Each row has a class, written after it.
[  4 -46  33  -1  25 -13 -18 -31  14  22 -11  13 -12  37 -14  10 -10  37
  -1 -28 -13 -29 -14 -17 -20 -11 -24  15 -22   2 -27   8  35  13  37  12
  41  -3   4   5  14]
J_524
[  8  51 -12 -34 -29   5 -17  11 -35  32 -17  21 -22  -9  34   9 -33  -6
  -5 -65 -14 -68 -21  -9  -6  13  17 -29 -17 -43 -29   2 -42 -25 -49 -14
 -30  28   3  17   3]
J_379
[  8 -10  11 -47  16  37  19  -3   3   3  -9  16  26  -1  24 -22   6  23
 -11 -35  12 -17 -26   6 -19 -13 -58  21  11 -17   1   3  16  52   5 -15
  31 -11 -12  22  21]
J_524
[-37  32  -1   7 -24  -5  33 -16 -13   7 -32   5 -11  -6  44  11  20 -22
 -68  -2  30 -74 -14 -38  29 -37   7 -11   5 -16  14  20 -22 -15  17  -7
 -21  56   5 -14  -4]
J_199
[  4   2  30 -11 -10  14 -19 -15 -26  13  -8  -3   6 -28   4  -5 -40  12
  -9 -20 -27 -20 -30  -6  -4  13  -4  22  20  14  -7   5  17  24 -37 -14
 -12  -9  -5  17  33]
J_11
[ 14 -16  21  17  28 -14   3   1  28 -22  -6  -4   2   9 -14 -26 -56   1
   7  31   0  -6 -34   3  16 -10  38   1   6 -28 -44  -8  71  13  36   8
 -15  -3  24   0  -2]
J_199
[-13 -36  19 -51  -2  20  -9  -7  -2  30  16  15  -4 -38  26 -43 -47  30
 -11 -22  23  26 -13  -8   2 -20 -35  -5  -8  -4 -31   7  22  72 -34  -5
  28 -19 -13  -2  33]
J_524
[ -8  16  21 -13 -28   4 -13 -23  -5 -11 -23   2  12  51  31  40 -41  13
 -22   1   6  -4  -7   1 -24   3  -4  -9  19  10   6  -9  28 -30 -11 -28
  22 -21  10  -1  13]
J_460
[-30  20  20   0 -11   2 -13   0 -16 -15  -9  34 -23  13  23  10 -19  -1
   8  12  -4  40 -14   8  10 -22  14  16   5  -1 -18  -7 -16 -20 -39 -30
   1 -34 -32  -8  -7]
J_379
[-25  12  27 -12   8 -19 -13 -24 -30 -39  18  36  -6  -1  10   2 -66  14
 -24 -31   7 -18  -3 -50 -14  -4   8   0 -20  21  -5  17  33  -2 -38  15
 -14  -3  -1  -2   0]
J_638
[ -9  22  38  14  11  28   1   7  -8   7  17  40 -12  -4   4  27 -30  17
  -3 -12   8 -20  -5   1  -7  10 -18  32  14  11 -12   7  31  20  -7  11
 -14  -3 -39  29   9]
J_379
[  1 -24 -54  -5 -23  20 -30  11  27  26 -13 -14  -3  -7  20 -14  -8  77
 -22   1  16 -88  -9 -22 -15 -29  28 -63   7 -47  -9  13  19 -17 -18   5
  11  10  33   1  -6]
J_379
[ 20  -4  46   9  27   4  -9   7  -1  38   5  -5   7 -24  -1  -7  15  10
 -16  -3 -41  64  -8  -4  27 -26 -42  31   0  14 -40   6 -17  43  -1   8
   7   2  -7  16   2]
J_827
[ 25  -3  55  -1  -1   5   8  10   4 -22  19  19   7 -11 -21   2 -58  13
  -4  34 -28 -18 -12 -21  24   1  45 -14  -6  21   3  26  42  16  35  40
  -1  14 -21  24 -32]
J_351
[  4  -7  24  10   2  16 -14   9 -13  61 -20  16   3  15 -39  -5  14  -9
 -12 -42   7  16  -9  16 -13 -11 -37  10 -28   7 -11  10  -5   2 -38   1
   9 -25  -8   1  32]
J_562
[ 19 -51  29 -13   1   2  -1  -6   7  20  17  -4  -3 -22 -13 -38 -67  43
 -14 -15  -4   6 -15 -15 -13 -16 -13  26 -33  30 -40  19 -14  11   4  24
  31  -2 -18  20  12]
J_638
[-28   8  39   5 -25  10   2 -24   8  46  11  -4 -12 -27  12   3 -26   8
 -45 -18  -5 -15 -16 -43   0 -27  -4  35 -11  10 -22  16  -9  27 -29   1
  21 -12  -9   8  42]
J_116
[ 25  13  55  22  19   3  17   7 -22   0   6   4 -30 -31   6  27 -32  29
  11  -7  22 -16 -26 -14 -19  32 -32  14   5  48   9   8   8  30  -4  -7
   8 -17 -18  29  26]
J_448
[  6   2  18  47   3  12 -14   4  36 -26   5 -16 -30  -2 -25  25 -48  10
 -12   8  -9  -2  14 -24  19   7  -9  12   2  15  20   0  46 -24  64  12
   5  18 -55   3  -7]
J_379
[  6  42  35  12   4  34 -12  25  12  22  -8  28   0 -43  10  20   0  21
 -23 -22 -30  20 -39 -15   6  -2 -20  27  15  -8 -60  17 -24  50 -44  29
   3 -33   2  29  18]
J_379
[ 15  10 -10  25  -4   4 -21  13 -17   6   0 -30   4 -12  19 -38 -41  29
 -14  -4 -15 -27  -4 -22 -24  -5 -47  23  12  -6 -11   7   1 -16  -8 -16
 -11  16 -37 -15  -1]
J_638
[ 16  43  -2   7 -41 -17   3   9 -18 -13  11 -12  11  44  25  43 -43 -46
  17 -50 -42 -24 -54 -49 -43  22   8  18 -24  10 -26  14 -16 -36  30  18
  -6  15 -33   1 -18]
J_379
[  7  21  16 -18 -30   9  -4  40 -38   3  21  35   8  18  -8 -31 -28  37
   1  10 -15 -38 -26  -6   0 -37  -4   7  12  -6  -8  17  29  13 -32 -18
   1  -5 -29   9  26]
J_460
[  3  35 -13  -5  25  20   1 -21 -12 -33  -2 -51  -7 -32   8 -38 -37  20
  14  31  -4 -12  -9 -10   5 -36 -14  20   1  -2 -19 -18  35  28  28  -3
 -21  14  -2   9  17]
J_562
[-42 -28  -3  -8   3   2  19 -22  24  22  -3 -48 -10  15 -15  -2  26   0
  -3  30 -24 -16  26  13  18 -45  53  -1  -3  14 -20   2 -60  -4 -39   9
   8   4   2  -3 -14]
J_116
[-22   6 -18  -6  23  20  -8   6  -9  -9  21 -29   7  -4  -1 -28  -8  32
  -2  14 -23 -12  10   7  -7  -9 -15  55  33  -7 -28  -8  -9  13 -22  -5
 -11 -11 -17  -9  20]
J_638
[ 15  54  -2  20 -19  -8  21 -27  21  21 -52 -17  37  16   1 -29  48 -30
  11  11 -11 -60 -40 -14 -20 -29 -15  22 -35 -51   1 -24 -15 -15  70  -2
  -3  15  22  18  -8]
J_827
[ 19  15 -40  35  13 -12   4  40   7  -4  12 -25   1 -12 -46 -43  20  -8
  33  11 -16 -37 -12   6   5  -4 -39  36  27 -28 -29 -32  -9  -8  14  -9
 -22  22 -32  -7  11]
J_827
[-21   0  18 -40 -17  -2 -26 -16 -51  -8  31  40  10  -2  20  -7 -13  42
 -15 -26  -7   2  -7 -45  -1  -7   9  24 -29  12  -9  20 -21  27 -41  -1
  12 -16   6  -4  15]
J_638
[ 65  -1  55  15  -8   7  25  42  10 -44  -6  17 -12   4 -16   6 -49   6
   3  27 -10   7  -4   3  43 -30  -4 -38   9  22 -17  18  21   0  62  31
  20  46 -11  20 -43]
J_351
[  6  14  55 -11  13   8  -7 -23 -10  33  27  36  24  23  -2 -14 -43  13
 -12  -2   2 -16   1 -21 -17 -48 -28  49 -19  11 -12   0  59  12  24  16
  14 -21 -29  30  13]
J_638
[ 20   8  33  -4 -20   9   1 -14 -16   9   0  30  14  -8  26   5 -29  24
 -31   9  11  13 -39 -48 -17 -38 -26   5 -19  32 -52  19  10  34   1  40
  21   5  -7  21  -7]
J_562
[ 29  14  34  25  22   7   4   4  30 -49  27  -7  -9  17  -9   0 -57  -1
 -10   0  -3  -3   6 -14 -11 -42   5 -21 -10   3  11  19  80 -39  25  21
   8  -3   1   4   3]
J_638
[-14  25  32  -9  -4  -2  -5 -32  -2   9 -25 -20   7  18  47  12 -58  -8
 -19  16  16  22 -35  -1 -17  -2  -6  18  15   8 -14 -12  28 -31  19 -34
   2 -20  -7  -3   6]
J_448
[  0  25 -29  23 -27  -1   8 -37 -16  -5 -34  29  24  64  93 -32 -18  -4
 -20 -25  -9 -61 -21 -35  -4 -52  15   2   5 -38  -8  14   9 -55  38 -28
  43  47  -7   6 -59]
J_351
[  0 -41  31 -13 -24   6 -33   5 -12  33   2  28   7  -5 -12  12 -67  13
 -45 -23  -1  -6 -12 -33 -20  15  -2   8  10  14   4  26  61  50   0  27
  15  -4  -8   6  31]
J_11
[-30  14  28 -20  -5  10 -19  -7 -17  35   5  17  -8  -8 -26   7 -19  31
 -22 -23 -15 -33   9 -16   4 -35 -18  29 -19  31  13  18   1   9  -9  11
  22 -25 -25  13  15]
J_638
[-13  -4  -9  27  42 -20  -2  15   0  36   7 -34  -6 -25 -39 -12  32  33
  -5   6 -14 -17  41  15  21 -11 -15  -1  11   1   2 -29 -39 -57   9 -11
 -20  10  -8  -3  15]
J_351
[ 35  45   7  59 -40  63 -33  -9  44 -42   1 -44   5  27 -11 -17  37  11
  22   8 -33 -80 -50  13   7 -15   4   7 -13 -34 -45  38  15 -25  11  12
  12  13  10  -4   5]
J_448
[-31  64  59  -7  -1   7   0 -28 -12 -13   4   2   8   2  60  16 -70   3
 -17  13   6  27  -3  15 -18  -9  -2  19 -25  -4   9  13  22 -35  19 -42
   3 -24 -20  19  22]
J_460
[ 10  -4  -9  20  -9  -1   7  14 -10 -11  10 -46   8  28   1 -30 -53  29
  -2   7 -15  -6  -7 -11 -26  13 -22  53  29  -5 -21 -26  30  13  25  -8
   9  14 -45  -3   5]
J_102
[-12  17 -20 -13  -5   4  18   1 -47 -13  30 -57  11  15  20 -57 -46   7
  26   2 -13 -30  -1 -10 -15 -21 -41  51  13   8 -20 -20  14  33   9 -22
 -23  28 -37  -3  45]
J_460
[ -3  27  35 -12   1  19  -9 -13   5  17  11 -30   5 -22   9   6 -34  39
 -17  -1  -3 -16 -10 -31   5 -17 -16   3 -20  22  10  11  22  24  13  -2
  29 -28 -24  28  23]
J_448
[ -38   50   12   15  -11    8   38  -13  -15   35  -57   16   27   83
    1   17   12  -33   -3   -9    3 -114  -10   21   -9  -19   -2   26
   38   -9  -12    8   13   -3  -13    3  -20   31    9   18   -1]
J_460
[  1  26  20  12  -8  20   5 -16  14 -24 -24   6  27  18  36  14   2 -17
  -6  22  25  -4 -36  28   8  -9 -28  18  27  -6  -3 -11  18 -24  17 -43
   0 -15 -23  -2 -24]
J_199
[ 19 -11  -3 -12 -41  -5 -12 -19 -27   5 -20  30   2  34  63 -19 -21  33
  28  20   0 -58 -82 -18  -4 -29  18  40 -12 -28 -22  22   6 -24  85 -40
  11  33 -14   4 -30]
J_379
[ 14  -3 -32  18   1   3  -6   4 -24 -20  17 -45  -7 -18  15 -44 -30   0
  17  -2 -17 -12  -5 -18 -13 -17  -7  41  17 -14   1  -4  12  18  28 -23
   2  23  -6  -5  36]
J_11
[-10  38   3   2  -2 -16  -3  10 -40  -8 -15 -11 -29  29   8  -6  -4  -8
  13 -19 -14 -76   1  23  -8 -12  24  21 -22 -49 -73  22 -83  -4 -64  -6
  -6  31   6   2  -9]
J_102
[  -1    6  -11    2   18  -24    2    9  -14  -23   -3  -44  -16   26
    8   -4  -54  -41   15  -23    8 -102  -38   -4  -52  -16  -59   23
  -17  -18   -5   28   35   -8   50   -3  -19   20  -36  -13   33]
J_460
[-16   4  28  23  -8 -20  -6 -34   8   1 -45 -15   1  29  37  18 -42  -2
   2  -3   7 -24  -1   3 -25  35 -24 -26 -36   3  14   5  -9 -29  12 -20
   9  -6 -34   2 -18]
J_460
[ 46  26  45  46  30 -11   8 -21  -4 -16  43  25 -11  18  36  25  13 -42
  28  19 -25  -7  -8 -17  43 -22  -2  10  31   4 -47 -12  16 -18   3   6
  -1  17 -25   7 -14]
J_351
[  9  26  28  17  -1  -4   9 -40  -2 -24  -7   8  -9  35  50  38 -15 -17
   0 -11  44 -35 -36   7 -40  17  -7  -5  -1   4   8  -6   8 -80 -11 -45
   8 -18  -9   5   9]
J_448
[ 36   8  28 -16   4  39 -30 -33  18 -24   2   9  16  31  45  36  33  -1
 -31   1 -11  32 -10  19 -27  -5 -42   0  21 -14  24  -6  21 -61   5 -45
  21 -16 -22 -11 -10]
J_524
[-28 -22 -38 -16  -7 -14 -44   2  -4  33  -6  10  -1  26  -4 -22 -14  -6
   2  38  13 -92   1  30 -62 -11  15  10 -47 -49 -21  34 -16 -19  64  35
 -28  38 -14 -13 -32]
J_460
[-17  12 -11  20   7 -21 -10 -16 -19  45 -82 -10  55  71  17 -16 -34 -36
   6  -2   6 -64  -1  16 -55 -12 -33  38 -14 -10 -19  19 -27  -8  22  -8
   2  27 -17  13 -66]
J_460
[-11  45  26 -15  -6   9   2 -27 -14 -13 -12  16  14  38  30  14 -24 -30
 -14   6   8 -24  -9  19  -1 -17  18  15   7 -25  -6 -22  12 -34 -37 -49
  -6 -23 -19   6  -3]
J_199
[ 16  -2  39 -14   3   7   4   0 -32  46  11  38  10  -7   7 -14 -19  20
   1 -24  -6 -33 -12 -12  -6 -27 -10   5 -16  16  -6  13  14  30   5  17
  15   1  -1  34  -3]
J_351
[-14  -3 -14  15  19 -12   3  11   2   0   6 -48  -3  -1   0 -43 -45  14
   1  14 -29  19  -9  -4  -3   0   0  54  17 -14 -21 -16  15  18  32  -2
   1   4 -41  -6  -4]
J_102
[ 44 -36  53  26  37 -12  10   2  10   5 -12  -1 -15  14 -35   8 -41 -24
 -15   0  -8   9  28   2   4  -2  11 -25  12   8  17  -7  47   0 -10  10
  -4  10  -4  21  20]
J_11
[-42   7  34  26  26 -23 -11  14 -11  25  -8 -37  -2  60 -70  18  -4  22
  18   7 -15 -55  30  30 -19  14  -1  12   3 -21 -29 -19  33  -7 -46 -10
 -31 -23  17 -13  55]
J_827
[ 11 -28  19  -8  36 -30 -12  30 -13  10  24 -49 -14  10 -27  -5 -40  39
  16 -33 -18 -62  -4 -12 -24  12 -17  -8 -20 -28 -62  27 -11   8 -48 -12
   5  -2   2 -12  57]
J_524
[-12  -3  43   1  16   3  -5  24 -13  32 -19  50 -40 -26 -48   4 -22  29
 -18 -50   4 -31 -12 -22  18  19   7  -3 -23  17  23  31  15  58 -25  19
  25 -26  -3  28  31]
J_448
[ 19  68   0  22 -22  13  11 -11  19  10  -3 -61 -14   9  39  32 -30 -10
  -9  32  -1 -82  -3 -20   4 -10  44 -22 -34 -56  -4  31   2 -42  73  -7
  12  37   0   7  13]
J_562
[  0   5 -17  -1 -76   2 -10 -13  -2  60   6  -8   8  26  28  19  30  -3
 -51  25 -15 -48 -16 -55  28  -2  50  -4  22 -29 -24 -13 -20  -2   4   4
   5  28  10 -31  10]
J_199
[  9 -23  39   4   0   9 -31 -23  -6  39  19  14  20  -4  -1  27 -23 -15
 -13 -51  21 -26   5 -14  -7   7 -35  16 -25   8 -21  30  31  42  19  30
  12  19  13  22  36]
J_11
[-12 -25  23  22  36 -12  10 -30 -16  46   0 -18 -34  33 -32   6  14  -2
 -14 -24  -5 -44  71   2  24 -14   4  22   0  -1 -35 -32 -40  -9 -30  11
   7  31  21   6  47]
J_351
[  2  67  13  15 -12   4  -9  -7 -51  30 -60  18 -17 -12  17 -26   2  10
  26  -3 -29 -26  -6  19 -39 -17 -23  19 -35  10  25  -2 -35  10  43  -6
 -22  28   9  25 -32]
J_460
[ -9 -19  21  -4  30   7 -18   2  -6  18  31   4   2 -10   1 -11  -7  21
 -20 -36 -11  24   6  -3   7 -29 -45  27 -12  19 -15  25  -3  -2 -11   6
   9 -11 -27  -1  13]
J_638
[ 32 -21 -30 -17 -51  23 -38  -7   9  51 -44  -4 -45 -26  39  -2  11  33
 -38   1  -4 -74 -60  -3  10 -15 -19 -22  36 -38 -24  -9 -17 -49  15 -24
 -24  44   3 -20   9]
J_379
[  8   3  25  -8   9  15   9  -8  -1  18  -6   1   8  45  39 -15 -54  16
 -26  10  17 -21   7  36  -3 -27  -1   3  18 -38 -15 -21  46 -43  -3 -58
   3   1 -29  15   9]
J_199
[-52 -13   6   2  -6  -3  17  -3  18  15 -16   8 -16  37 -42 -18 -11   5
 -15  15  -3 -22  20  17  -6 -25  29  -6   0  -3 -39 -16   2  10 -38  41
  -3 -12  13  -1  36]
J_460
[-24   6  23  -3   6 -19 -30  -6  -8   7  13  22  -8 -38 -18  -5 -28  59
  -2 -26   2 -20  -7 -32  20 -12   4  -7 -39  11 -14  24  -6   0 -18   6
  11 -22  19   4  15]
J_638
[ -2  -7 -39  29  -1 -22  -1 -15 -26  25  36 -24   2  44  78  31  36  23
 -14  -5 -34 -46 -24 -56 -12 -15   4  42  20  -4 -26  12 -19 -11  52 -13
  26  32 -20 -17 -14]
J_199
[  1 -11  -8 -14  13   0  -1 -10 -12   1   4 -24  15   5 -16 -16  43  -2
   2  32   0 -35  13  15 -12  15   6  19 -22 -24  15  -3 -41  -7  33   1
 -41  34  11  -4  15]
J_460
[ 42  60 -11  -9 -31  25 -18   4 -19  14 -39  11  32   1  -2  11   8 -15
  -5  -6 -19 -79 -41 -17 -34 -42  20  24   1 -10 -20  20 -59 -30 -40  -1
  -4  13  18  33 -45]
J_379
[-19  26  -7 -31 -13   4  15  -5 -47 -24 -12 -57 -10  45  67 -21 -41  12
 -46  -6 -31 -54  10  -3 -54 -16  15  31 -26 -49   6  30 -69 -64 -24 -53
  -2  22 -31 -17  20]
J_638
[ 17  11  27 -16   3  32  -3 -43 -29 -16  -4  -9  25  18  49  16  -2  10
 -24  36  23 -10 -12  -5 -13 -10   1  21   4  -4 -14  14  -5  -4 -31 -30
  -1   7  -1   9   0]
J_562
[-27 -22  23  -6  42   7  -5 -11   0  -2  -9  23  -1  -3 -41  -6   7  15
   8 -22  29 -52  25 -23  -1   1 -29  33 -25 -13   2  20  18 106  -7  21
  33 -14   7  10  29]
J_524
[  3  20  51  27 -19   6   7 -10 -48  15   4  43  23  -7   1 -47 -65  41
   5 -21   5  16 -14 -30 -13 -23 -16  42  -7  47   7  -7  50  17  17  -9
  16   1   0  28   1]
J_351
[ -6   1 -17   8  10  11  -6  -3  -2  -4   1 -37  26 -42  12 -29  -6  22
  12   5  -8   7 -20  15  27   4 -38  52  36  12 -50 -15 -37  -4  36 -12
 -10  23   0  -2  -6]
J_351
[  8 -66  -3 -42  -4   1 -20  -9 -19  -4 -30  46  36  38 -31 -45 -11  -8
  -3  24   3  17 -24  41 -55 -16  16  39  -4  -2  14 -10  16 -15  32  -1
 -11  -2  -6   7 -25]
J_11
[-12  41   1  24 -10  14  -6   6  12  28  13 -52  16  10  23   9 -12  20
  28 -20 -25   2 -17 -13  38 -23 -38  22  16   0 -41 -13  24   4  46 -12
   4   3 -17   3  22]
J_379
[ -4  11  27  -5  18  -5   0  15 -18  55  24  17  14 -22  28  14 -45 -22
 -10 -17 -19  -5 -17 -13 -20   3   6  17  12   0 -11  32  30  44   3  24
  -9  -6 -20  26  14]
J_11
[  5  29  33   9  -9   4  -5 -22 -15  19  18 -30  -2 -20  54  51 -39  30
  -5  11   4  -5 -11 -52  15 -11 -15 -28 -14  43  -6  29  22  26  10   2
  26  -3 -23  12  -4]
J_562
[ 45 -36 -47  44 -16  41 -13  15  -4  24 -23   2 -11  47  24 -31  24  74
 -26  -7 -35 -39  -8  -5 -71 -28  -5  38  12 -15  22  10 -10 -49  57  -8
  31  45 -19  15 -33]
J_379
[ -3  12 -40  32  10   4   6   9   3   0  26 -39 -12 -23  -5 -43   0  34
  23  12  -2 -17 -18 -26   5   7  -7  55  28  -6 -25 -28   8  23  47  -2
   4   8  -5  -2  40]
J_448
[ 43  -4  30  45  40 -14   6  15  38 -30   5 -19 -30   0 -49 -17 -38   8
  22   7 -14  -7   4  -4 -12 -10  -3 -29  -9  -8  10 -23  75  16  -2  30
  10 -30 -21  17   0]
J_102
